[ 32  -3  87  42  11 -29  42 -12  49 -54  20 -13 100  20   3 -70  -4  74
   0  -1  10  57 -11 -10  85  33  17 -49 -61  37  43  35] => z909
[ 49  29  74 -11  13 -81   8   2  65  32 -12  22  55 -18   5 -74  15  61
  78 -34 -47 -17  -2 -31  94 -42  35 -15 -44   2  -8 -17] => z336
[ 40 -15  84  60  12 -47  32  -5  15 -42  22 -16  63  15   3 -78   5  68
 -27   1   6  48  -4 -12  85  27  48 -58 -64  39  51  44] => z692
[ 22  33  58  61   6 -71   8   9  56 -51  28 -10  52  17  -2 -52  14  65
 -27 -11  18  32   7  17  81  20  33 -36 -19  61  16  26] => z115
[ 35  20  48  51 -30 -74  19  42  59 -41  22   2  50  37  15 -57  24  75
 -20 -16  24  41   9  14  35  26  13 -36  -2  40  18   0] => z723
[ 28   9  74  28 -16 -69  21  12  56 -22  26 -23  67  22  27 -62  18  49
  -7   8  11  92  -7  32  55  18  -4 -39 -37  46  48  10] => z115
[ 47  -3  69  -3  -7 -65  19   5  73 -24  -3  -9  37  23   9 -71  36  75
  22 -21 -11  16  -1  12  73  16  21 -43 -27  42  18   4] => z723
[ -4  30  77  11 -42 -52  60   4  52 -20   2 -28  77  10  30 -78  40  70
   7 -17 -11  52 -24 -21  81  10  19 -56 -70  55  54  10] => z899
[  7  20  42  56 -52 -39  19  -5  67 -59   2 -17  57  28  -3 -43  42  68
  -6  27  24  10 -18   5  42  -4  12 -27 -58  60  11  16] => z115
[ 17   0  52  47 -38 -47  16   6  62 -31  24 -33  30  16  32 -79  27  85
  13 -24 -16  22 -22  21  74  48  38 -57 -46  37  58   2] => z723
[ 42  -8  85  61 -18 -54  39  15  70 -24  23 -18  42  34   2 -84 -26  79
 -11   9  26  28 -29  10  66  14  26 -40 -89  64  68  59] => z336
[ 44   5  82   8 -12 -50  39 -11  69 -29   7 -25  68  43  12 -99  25  62
  13  -7   4  35   0  -4  87  11  26 -41 -76  54  42  23] => z899
[ 26  17  79   4  10 -71  22 -17  51  10  14  17  72  27   7 -80  -5  31
  48  -6 -39  54   7   2  26 -26 -56 -18 -36 -18  19 -32] => z336
[   5    1   46   18   28  -74   31  -14   35  -20   15    4   68  -28
   11 -100   22    9   42  -30  -70  -16   14   19   56  -36  -38  -21
  -16   34   -9  -32] => z692
[ -2   9  35  18  35 -64  22 -24  46 -12   4  -1  55   9  -7 -98  11   0
  41  -7 -66   1  11  27  39 -20 -38 -30 -33  38 -22 -19] => z692
[ 27  -7  62  62 -33 -41  26   2  46 -44  26 -20  91  32  17 -72  13  89
  -3  22  28  43  -3 -12  87  35  32 -31 -67  32  38  20] => z909
[ 11  11  69  34 -27 -91  29  47  44 -17  15 -10  31   8  14 -74  34  88
 -22   4  13  -5 -17  16  84  19  20 -53 -35  88  18  35] => z723
[ 33   1  31  90 -32 -41   1  16  37 -69   8 -19  40  10  -7 -48  11  76
 -37 -25  16  63   7  -4  33  41  57 -36 -29  34  47  11] => z692
[ 19  34  67  39 -27 -66  10  15  31 -46   9  -9  63  12  -6 -70  25  69
  -3   2   8  24  -3   3  88  14  15 -57 -46  75  49  12] => z382
[  1  45  78 -27  17 -65  26  -5  27   7   3  25  41  -8  28 -65   4  27
  87 -12 -33 -38   1 -16  86  -9  -9 -36 -18  24  18 -11] => z382
[ 23  11  64  35 -37 -58  50  23  49 -41   1 -13  49  21  22 -27  48  87
 -24 -13  24 103 -11  -9  45  24  14 -45 -43  60  46  27] => z406
[ 44  -2  39  38 -27 -53  13   4  65 -71   1 -16  46  37 -18 -61  34  65
 -27 -18 -15  48  -2   3  72  23  38 -45 -40  49  27   2] => z16
[ 55  -6  70  23 -29 -48  15  -4  70 -40  12 -21  74  31  23 -86  24  74
  -3  -1   7  38   3  10  69  22  32 -38 -59  54  35  22] => z899
[ 18   6  61  47 -31 -32  38 -27  81 -49  32 -22  76  38  10 -40  14  86
 -27  -7   9  66 -14 -24  78  20  57 -45 -48  12  53  19] => z336
[  26   25   68   27    0  -67    2  -27   61   33    6    2   22   14
   17 -108  -15   63   80  -21  -56  -14   -9  -14   55  -14    6  -13
  -75  -20   25  -20] => z336
[  5  18  72  26 -20 -54  28  14  27 -17   0 -10  59   0  26 -61  20  76
 -19 -11  -1  77 -32  -3  53  32  21 -61 -51  84  64  34] => z813
[  9  32  50  57  -1 -72   9   1  21 -26  21  18  65  25  17 -50   9  76
 -22 -10   0  40   2   9  70  41  23 -42 -31  96   8  28] => z813
[ 34  18  56  16  28 -66  42 -32  45  -2 -22  17  26  -6  -2 -95  -3  35
  45 -57 -71  -4  25  -8   5 -38 -37  -2 -38  15 -11 -34] => z692
[ 16  26  64   1 -35 -66  35  20  59 -44  -1 -20  52  17   8 -42  29  61
 -12  -3  29  45   6  -9  63  13  22 -39 -12  57  65   5] => z382
[ 24  33  71 -13  23 -48  26  -9  45 -10 -10  16  50 -16  -8 -94   9  24
  60 -33 -64 -30  11   9  45 -22 -54 -45 -21  33  -9 -23] => z899
[ 27  -1  58 -11  18 -49  25 -12  27  -2  -9   7  44   3   1 -95  14   0
  67 -18 -77 -19 -15   8  54 -29 -37 -27 -57  12   8 -28] => z16
[  54   28   95  -24   24  -75   -7    2   24   18  -16   35   48  -16
   23 -100    7   46   93  -39  -53   -4    1   -7   69  -14  -16  -25
  -50   28   -6   -8] => z899
[  37   21   85  -17   41  -92   18   34   28   12    4   27   17  -23
   16 -100    8   35   60  -49  -29  -46    3    0   53  -33  -29  -16
   -1   18    5   -8] => z723
[ 27   5  58  30  49 -69   4 -17  31 -27   3  -1  76 -18  -3 -80   2  23
  15 -28 -67  29  22  20  31   0 -13 -34  -7  15   0 -16] => z692
[  14   46   47    8   47  -64   18   -2   70   -5    8   -8   79  -19
   17 -109   28   26   49  -34  -46  -54   14  -21   65  -32   31  -31
    2   11   17  -24] => z813
[ 24  -7  41  43 -56 -57  14  28  55 -58  14  -2  37  14  33 -64  17  68
 -47 -15 -11  66 -34   6  22  13  14 -37 -38  57  36  24] => z16
[  7  39  46  35  -6 -45  53   9  53 -39   0  -2  58  29  -7 -33  25  67
 -14 -21  21  39   1 -18  74  31  42 -52 -24  80  39  18] => z813
[ 25   9  86  17 -24 -52  50   3  68   1   7 -20  45  10  19 -53   1  80
  16 -22  -3  66 -28 -24  75  13  41 -41 -65  16  76  18] => z336
[ 54  27  69  46   4 -51  -5   9  57 -44  -5 -35  63  13 -34 -53  29  66
 -18 -12   4  80   9  15  73  27  44 -61 -37  32  47   4] => z115
[ 42  -3  74  14   5 -66  23  30  57 -39   2 -18  39 -22   2 -49  56  79
 -22 -10   3  34   0   2  84   8  29 -65 -10  65  27  38] => z406
[ 10   9  55  -3  29 -49  30 -20  26 -13   1  17  31  -5  -5 -91   9   9
  58 -17 -84 -66  -7   1  62 -30 -39 -34 -35  12 -11 -23] => z16
[ 26  14  62 -16  20 -74  13  18  56  -1  10  22  44 -21  22 -97  28  27
  96 -34 -55 -53  -3  22  69 -24 -35 -34   0  21 -12 -33] => z723
[ 40   1  84   1  67 -86  22   2  20 -12  10   2 114  -1  12 -78  34   2
  37 -13 -38  54   4  33  61 -30 -42 -21 -46  52  -1  10] => z406
[ 48   1  80  -4  12 -70  19 -10  35   6 -10  15  92 -21  36 -72  54  49
  95 -11 -60  10  -9   9  71 -25 -23 -29 -63  31  -8 -15] => z406
[-20  17  37  -7  54 -56  37   5  22 -14  -1  -6  61   0 -21 -75  13 -42
  54 -11 -67 -36 -22  21  80 -27 -25 -30 -39  46  -4  -6] => z16
[ 41   2  57  39 -45 -44  25   5  52 -37  15   6  43  41  42 -57  18  86
  -2 -27  18  52 -19  -5  22  21  19 -21 -51  32  33  11] => z723
[ 16  43  66  -9  34 -76  13  13  64 -23 -15  20  30 -23  11 -78  42  54
  44 -40 -43  19 -11 -18  41 -29 -18 -46 -10  34 -10  10] => z406
[ 16   2  38  34 -28 -48   8  -6  66 -31  14 -35  72  17  29 -69  39  72
 -13   5  -3  38  -1   8  59  33  51 -43 -28  52  55   3] => z813
[ 42  13  72  23 -12 -70  29  17  70 -32   9 -37  61  27   1 -99  30  69
 -15 -10  13  27  13   2  95  16  42 -45 -51  63  46  21] => z899
[ 19   6  50  27 -20 -61  11 -14  57 -26 -21 -22  49  52   2 -72  29  72
   2  28  20   9  -2  -3  31  14  26 -10 -69  75  33  24] => z813
[ 36 -10  59   8  -9 -68  26   2  68 -44 -13 -29  32  32 -20 -88  36  58
  -5  -4 -24  10 -11   2  92   4  34 -41 -64  63  30  17] => z16
[   9   30   65   -1    5  -52   -2  -15   53  -14   14   -3   55  -17
   35 -107    9   26   95  -17  -54  -38  -12    8   73  -10   -7  -40
  -34   17   44  -22] => z382
[ 34   1  78 -13  40 -61  22  21  39  19   8  -2  48 -26  39 -94  16  12
  16   7 -35   9  -6  11  -8 -43 -45 -36 -14   3  12  17] => z406
[ 55   9  78   7  45 -63   0  21  36  -7 -10   8  26 -26  -8 -89  24  35
  65 -14 -36 -27  12  12  47 -19 -30 -40 -20  16  12  -2] => z406
[  9  10  67  53 -11 -57  24  -6  15 -41  13  -1  79   3  12 -50  24  75
 -18  -8 -21  88  -8 -13  71  35  31 -67 -42  36  26  14] => z692
[  20   52   52   15    9  -34   33  -39   87  -26  -10    8   68    3
   16 -108    8   44   74  -62  -77  -31   -4  -10   35  -22  -11  -31
  -56   23   -8  -24] => z899
[ 11   8  75  62  -9 -68  26  27  41 -64  -5 -19  64  24 -27 -79  -3  79
  -4   9  33  49 -10   9  57  32 -21 -23 -66  85  46  37] => z909
[ 62  -5  61  36 -40 -15  13   0  82 -53  11 -22  46  29  21 -88  11  76
  -2 -11  16  26 -10   2  50  28  45 -48 -63  44  52  31] => z899
[ 47 -11  65  67 -23 -42  60  19  55 -17  12 -22  45   3  25 -95  -8  67
 -13 -13  -4  36 -11   3  36  12  32 -53 -70  47  59  27] => z692
[ -6   1  54  72 -30 -70  11  11  24 -46   6 -18  33  28   9 -71   9  73
 -14  19  13  54 -14   0  36  39  17 -35 -61  53  45  31] => z692
[ 37  -6  61  49 -36 -59  34  14  65 -19  34 -10  65  31  17 -58  -1  66
  -9   0  24  54 -12   2  65   6  25 -21 -58  39  51  20] => z336
[ 34  20  67 -11  -7 -42  41  -1  56   9   7 -10  38 -12  30 -83  -2  25
  70 -26 -37 -18  11   8  53  -8 -12 -38 -20   7  64 -37] => z382
[ 23  -3  83  41  13 -50  31  -7  49 -65  21 -17  98  51 -13 -77   2  64
 -11  21  30  76   2   0  75  33  -9 -36 -55  44  39  32] => z909
---
[  1  24  -1 -60  10  50  47  28  55  41 -35  25 -65  40  -4   6 -50  14
 -42   8 -20 -27 -75  19 -66 -69 -87 -13  -3 -17 -28  70] => z601
[ 62 -30 -11  18 -15  -5   3  -3   6  70  37   4 -18  19  -6 -94   4  40
  14 -38   8 -13  41 -63 -58  41 -22  28  -6  -9 -12  -5] => z24
[ 41 -25 -49  -4  -2   9 -36 -49   3  77  44  19 -39 -22  18 -45   4  32
 -42 -26  -5 -16  17 -30 -30  13   4  47 -22   3 -34  -2] => z658
[ 10 -61  -5 -50  11  48  21   6  -9 -38  31   8 -19  -2 -28  22 -24 -28
  38 -15  45 -11  18  33 -23  18  96   9  -4 -10   9  17] => z704
[ 43 -77  -4 -51  -4  31  48 -11  -7 -19   6  23 -19   3  -2  12 -28   1
  60 -20  45 -18  29  20  -1  30  96 -15  -5  -6 -11 -13] => z63
[  9  14  84 -15 -50  16  70  40  -4  -2 -12  35 -26  33  16  36 -24  49
  50  31 -62  53  -5  -5 -28 -41 -89 -26  27  -9  35   4] => z381
[  18  -12 -114   46   49    3  -24  -25   20   45   17   23  -24   -4
   23  -76   39   14   -1    1  -27  -51    6  -34  -58   35  -24    4
  -43  -15   15   13] => z17
[ 60  73  20 -18 -35 -25  60  14   3  27  56 -45 -47 -24 -14  16  21 -62
 -61  33 -49  44  57 -32   6  49 -73  14  47  36  -9  66] => z381
[ 27  37 -28  -1 -19 -49  53  10  -8  26  40 -42 -59 -16 -52 -33  14 -68
 -38  33 -31  13  82 -47   4  55 -81  30  34  53 -10  74] => z601
[ 11 -67  18 -31  67  30  43   6  12 -26   8  31  -9  29 -16  37 -16  52
  35   6   1  -7  21  38 -10  22  62 -57  -9 -33   1  26] => z370
[ 33 -89  19 -35  43  23  29  17  29 -14  18  25 -22  45  -6   6 -33  50
  68 -10  17   5  52 -12 -36  28  43 -48  -5 -30  -3  24] => z24
[  4 -60  50 -51  18  36  66  37 -38 -31 -24  26   8  16 -42  -7 -21 -33
  47   2  18 -16  24   7 -19 -11  57 -33  20  23   4   5] => z757
[ 46  63   8  -6 -42 -14  43  29 -12  18  47 -27 -68 -17 -10   7  16 -66
 -71  56 -55  24  49 -48  -2  38 -70  23  51  48  -6  50] => z17
[-19  -2  69 -15 -37  24  69  52 -12 -24 -22  41 -29  44  21  32 -31  64
  16  35 -68  37 -16  25 -39 -49 -58 -21  13 -17  28 -15] => z370
[ 17 -27 -20   5 -11  -2 -30 -56  10  56  75  14 -36 -13 -13 -61  10  26
 -26 -27  10 -13  14 -23 -51  32   1  53 -34 -15  -9  20] => z704
[ 24 -24 -32 -12 -18 -15  -9 -36   6  70  45   6 -23  -2  22 -69  10  31
 -30 -25  15 -23  17 -17 -47  18 -21  55  -7   1 -37 -16] => z241
[  41   47   11  -35  -13  -40   67   28    7   12   27  -27  -60  -38
  -36  -14    6  -63 -101   50  -30   25   62  -35  -11   37  -76   21
   45   51  -11   61] => z757
[  7 -86 -34 -39  61   8  52  19   4 -36 -27  27 -15  51  20 -39 -20  32
  84   9  21 -50  25  40 -79  32  27 -57  -5 -18   8 -29] => z241
[ 13   7  11 -82 -13  34  28  59  58  36 -41  24 -52  49  18  10 -49  44
 -30  -5 -21 -18 -47   4 -76 -83 -55  -8   1  -8 -34  53] => z24
[ 44 -16 -17  21  19 -17  16 -23 -12  60  24  21  -6  -6 -30 -91   6  16
 -18 -10   7 -15  32 -46 -27  42 -30  16  -7   6   1  -3] => z757
[  3  -5  24   2   2   0  58  29  23  -3 -42  31 -22  32  -6  11 -45  75
 -15  35 -72  -2 -21   2 -50 -66 -73 -51  -3  -4  29  45] => z228
[ -5  22  -1 -84  13  34  40  53  43  34 -53  34 -57  18 -17  12 -48  31
 -70  17 -16 -10 -45   0 -54 -92 -91 -17   8  15 -28  62] => z757
[ 57  29 -11 -34 -49 -43  73   7   9  23  21 -26 -72 -17 -11  -4  13 -36
 -66  32 -36  10  56 -31 -19  49 -72  20  27  35 -22  47] => z63
[ 58  62 -31  -4  -8 -20  54  -2   7  32   6 -20 -15 -35 -30 -10  22 -41
 -32  16  -8  20  50 -29 -16  47 -44   2  15  15  -1  62] => z381
[ 34  40  -2 -21 -24 -36  61  19   8  -3  51 -36 -67 -21 -47  16   7 -57
 -81  43 -46  30  57 -21 -30  48 -63  17  27  22   7  85] => z704
[ 72  -7  -7  32 -19  -5   3  -4  -9  80  19  23 -15  -6 -10 -81 -12  46
  37 -18  -9 -22  29 -47 -51  59 -22  18  11  14  -4  -5] => z753
[ -9  -8  44  -8 -38  30  52  48 -12 -13 -22  65 -52  38  24  31 -35  48
  26  54 -69  28 -10 -16 -51 -57 -82 -33  21  -5  26  -1] => z17
[  0 -29  64 -32 -49  10  53  57  22  -8 -24  43 -39  53  27  10 -48  73
  47  17 -46  36   8 -19 -68 -51 -67 -14   7 -19  18  -3] => z24
[ 60 -10 -25  44 -11   6   3 -13 -24  71  37  24 -29   2  -2 -88  16  24
   6   1 -14 -30  16 -60 -39  47 -26  17   2  -1   6 -12] => z17
[  5  14 -26 -85   7  33  43  49  49  40 -45  18 -57  53  16  15 -47  42
 -49   6 -18 -25 -57  27 -73 -85 -81 -18  13   1 -40  42] => z241
[-12 -14   5 -31 -23   2  80  50  18  -2 -45  18 -20  44   2  13 -32  77
 -15  32 -63  23   2  -6 -56 -75 -65 -46  -3   1  17  41] => z241
[ 16 -64  36 -29  46  25  52   7  -4 -31   3  32  -1  23 -21  29 -16  48
  44   8   8  -2  30  35  -2  27  74 -45  -5 -25   4  14] => z370
[  4 -86 -20 -39  68  21  29   1  13 -45   0  38 -44  43  -1 -35 -27  21
  83  16  21 -52   3  53 -89  35  56 -63 -27 -34  24  10] => z704
[ 27 -93 -31 -45  44  20  50   2  17 -30 -25  36 -53  40  29 -46 -12  36
  96   0  27 -58  19  32 -76  38  42 -64 -22 -15   8 -23] => z63
[ 36 -40 -35  -5 -25 -11 -13 -69  18  71  40  32 -39  -8  27 -74  16  46
 -15 -35   8 -30  15 -24 -45  27  -9  44 -39  -7 -35 -14] => z63
[ 42 -38  10 -38  -3  40  23  21 -12  -7  -1  29  -7  -7   6  14 -48 -18
  74  -4  19 -17  18  30 -25  29  89  -2  23  15  -9  -7] => z753
[ 36  64 -28  -6  -7 -76  61  50  11  15   3 -58 -45 -25 -17 -35  44 -16
 -50  48 -62 -25  41 -11  -6  64 -57  30  19  32  23  52] => z370
[ 52  30 -55 -14 -21 -29  72  28   1  27  -7 -32 -26 -18 -38 -11   2 -35
 -56  26  -1  13  55 -32 -32  40 -53  11  32  15 -12  40] => z241
[ 37 -39 -24  27   4  -8   7 -27  -4  50  54  14 -26   8 -38 -72  12  34
  10 -15  -5 -16  30 -36 -55  48  -9  19 -23 -17  19  24] => z704
[ 52  52 -21  10 -10 -58  70  25  29  29  26 -58 -63 -15 -33 -48  23 -61
 -21  43 -46 -15  39 -43 -20  87 -87  30  21  18  24  73] => z601
[  4 -13  54  -8 -20   0  62  32   4  -9 -36  57 -35  37   5  29 -56  54
  23  43 -58   8 -24  13 -55 -52 -94 -27  26 -11  21  -1] => z228
[ 50  45 -14 -35 -32 -38  75  34   1  21  43 -49 -54  -2 -21  19   1 -68
 -84  39 -43  30  63 -23  -9  41 -81  24  61  42 -26  51] => z241
[ 39 -60  22 -51  -5  33  24  34  -3 -10  19   4  -9  26  -3   9 -34 -18
  63 -22  36  -6  34   5  -5  15  77   7  21  -1 -13  -8] => z24
[ 28 -52  19 -25  21  26  23  -2 -15 -22   7  20   3   0 -13  26 -27 -26
  42  -1  31 -34   4  39  -3  17  57   9  24   0  -4 -18] => z228
[ 21   5 -31 -76  17  50  25  46  38  44 -47  32 -70  27  11  43 -55  51
 -54   5 -43 -17 -56  13 -54 -89 -56 -29   4  -2 -33  52] => z658
[ 42  59 -13  -7 -34  -8  43  29  -9  16  35 -25 -70 -24  -6  -5  16 -58
 -79  53 -51  15  45 -48 -19  33 -69  15  41  43  -7  53] => z17
[  7 -94 -13 -43  69  18  40  10  20 -45   0  39 -49  42  -5 -28 -25  30
  85  14  13 -53   7  49 -91  34  55 -64 -24 -35  28  20] => z704
[ 77  21 -23 -30 -41 -37  69   6  13  43  -2 -17 -60 -26 -40   2   3 -31
 -37  26  -2   1  39 -36  -4  55 -38   9  26  12 -21  49] => z63
[ 57   2 -40  25  -2  -8 -19 -46  29  77  45  27 -13  35  28 -90 -11   1
  -2 -24 -10 -10   5 -20 -55  27   5  29 -34 -23 -17  -5] => z24
[ 12  37  11 -58  16  54  47  23  43  35 -34  32 -32  41  17  22 -27  48
 -32   2 -33  -4 -51  21 -62 -69 -83 -36  -7 -11 -19  56] => z381
[ 31  48 -19  -1 -39 -46  25  31 -29  27  38 -25 -66 -23 -16 -27  32 -55
 -42  52 -55   2  72 -59   0  36 -71  30  46  71  -5  45] => z17
[ 30 -61  -5 -56 -10  31  44  -5  -3 -21   1  20 -17   5  11  13 -22  -7
  58 -29  33 -22  19  27  -7  15  79   5  -7   2 -10 -18] => z63
[ 42  20 -23 -11 -22 -31  49  13  12  16  31 -19 -60 -30 -60  -6  11 -49
 -47  35 -21  16  43 -25 -42  47 -28  10  19   6  12  78] => z704
[ 33 -61  14 -56   6  34  22  33  11 -16  19  -1 -11  17   2  11 -28  -6
  45 -26  33  -8  29   8 -14   8  81   1  13  -2 -13   5] => z24
[ 30  45  71 -26 -76  33  49  58 -24  45 -11  34 -47  46  -4  55 -47  23
 -20  66 -65  23 -41 -30  11 -54 -93  15  46   5   3  12] => z17
[ 47  25  74 -48 -71  16  54  61   7  45   1  22 -42  72   7  36 -70  28
  -4  32 -53  36 -20 -21 -16 -45 -82  19  36 -12 -14  13] => z24
[ 23 -92  34 -43 -14  35  71   8 -26 -25 -20  44 -12  34  -7   3  -9  -5
  95 -11  10 -23  19  18 -37   6  64 -31   2  -3  -1 -20] => z63
[  3 -61  11 -47  11  31  16   7 -11 -40  26   4 -10  -4 -29  28 -18 -26
  43  -6  40 -17   8  41  -8  17  98   3   0 -11  12  14] => z704
[ 22 -73  40 -30  37  33  69  12  16 -11   2  26 -28  25 -49  23 -33  31
  51  12  22   0  26  -2 -14  22  14 -45   9 -24   5  52] => z601
[  7  -6 -32   6   8  11 -19 -44   3  55  46  11  -9 -10  20 -66  27  45
 -60 -29 -10 -25   5   2 -33  12  14  46 -42  -6 -26   3] => z370
[ 53  22 -38 -15 -21 -51  38  28 -26  32  23 -35 -62 -26 -33   0  11 -37
 -53  42 -63  14  81 -45  10  39 -47   7  40  57 -12  53] => z658
[ 18   0 -34  21 -18   6 -42 -47  -8  72  60  25 -31 -12  25 -72  28  16
 -34  -9 -18 -26  16 -46 -30  13 -17  59 -23  17 -22   1] => z17
[-13   3  17 -37   3   1  66  50  31  -1 -49  27 -30  17 -18  -1 -32  56
 -42  40 -60  16  -6 -16 -41 -75 -64 -45 -16  14  25  67] => z757
[ 28 -90  19 -42  38  16  70  25  -2 -18   2  22 -13  44 -29  34 -32  44
  60   8  19   6  52   4 -20  23  25 -54  24 -16  -4  13] => z241
[ 15 -15 -15  -6   2   5 -17 -40   1  66  51  20 -25 -15  -2 -73   9   2
 -46 -17   4 -11  19 -40 -30  15 -24  55 -21  11 -23   3] => z757
[ 59  30 -15 -10 -42 -85  69  29  19  26  16 -50 -76  -6  -9 -32  37 -27
  -5  42 -69 -16  57 -48 -11  79 -86  17  22  35  18  42] => z63
[ 27  61 -24   1  -9 -72  62  42   7   7   8 -51 -40 -16  -8 -36  43 -14
 -40  48 -74 -17  46 -10 -12  64 -57  30   6  28  30  47] => z370
[ 52  25 -49  42   9   8 -30 -59   4  78  37  43 -21  16  26 -82   4  -9
   1  -3 -12 -34 -19 -21 -37  31  -5  27 -28 -12  -8 -12] => z17
[ 39 -14 -21  18   3  -3  13 -13 -16  62  28   9 -10  -8 -33 -93   5  17
 -16 -17   8  -9  42 -65 -26  37 -33  36 -13  14   3   1] => z757
[ 58  42 -32  -1 -16 -14  69   5  17  39   8 -32 -43 -40 -72 -12  -1 -63
 -70  32   7  16  35 -41  -7  46 -41   7  27   7 -10  91] => z601
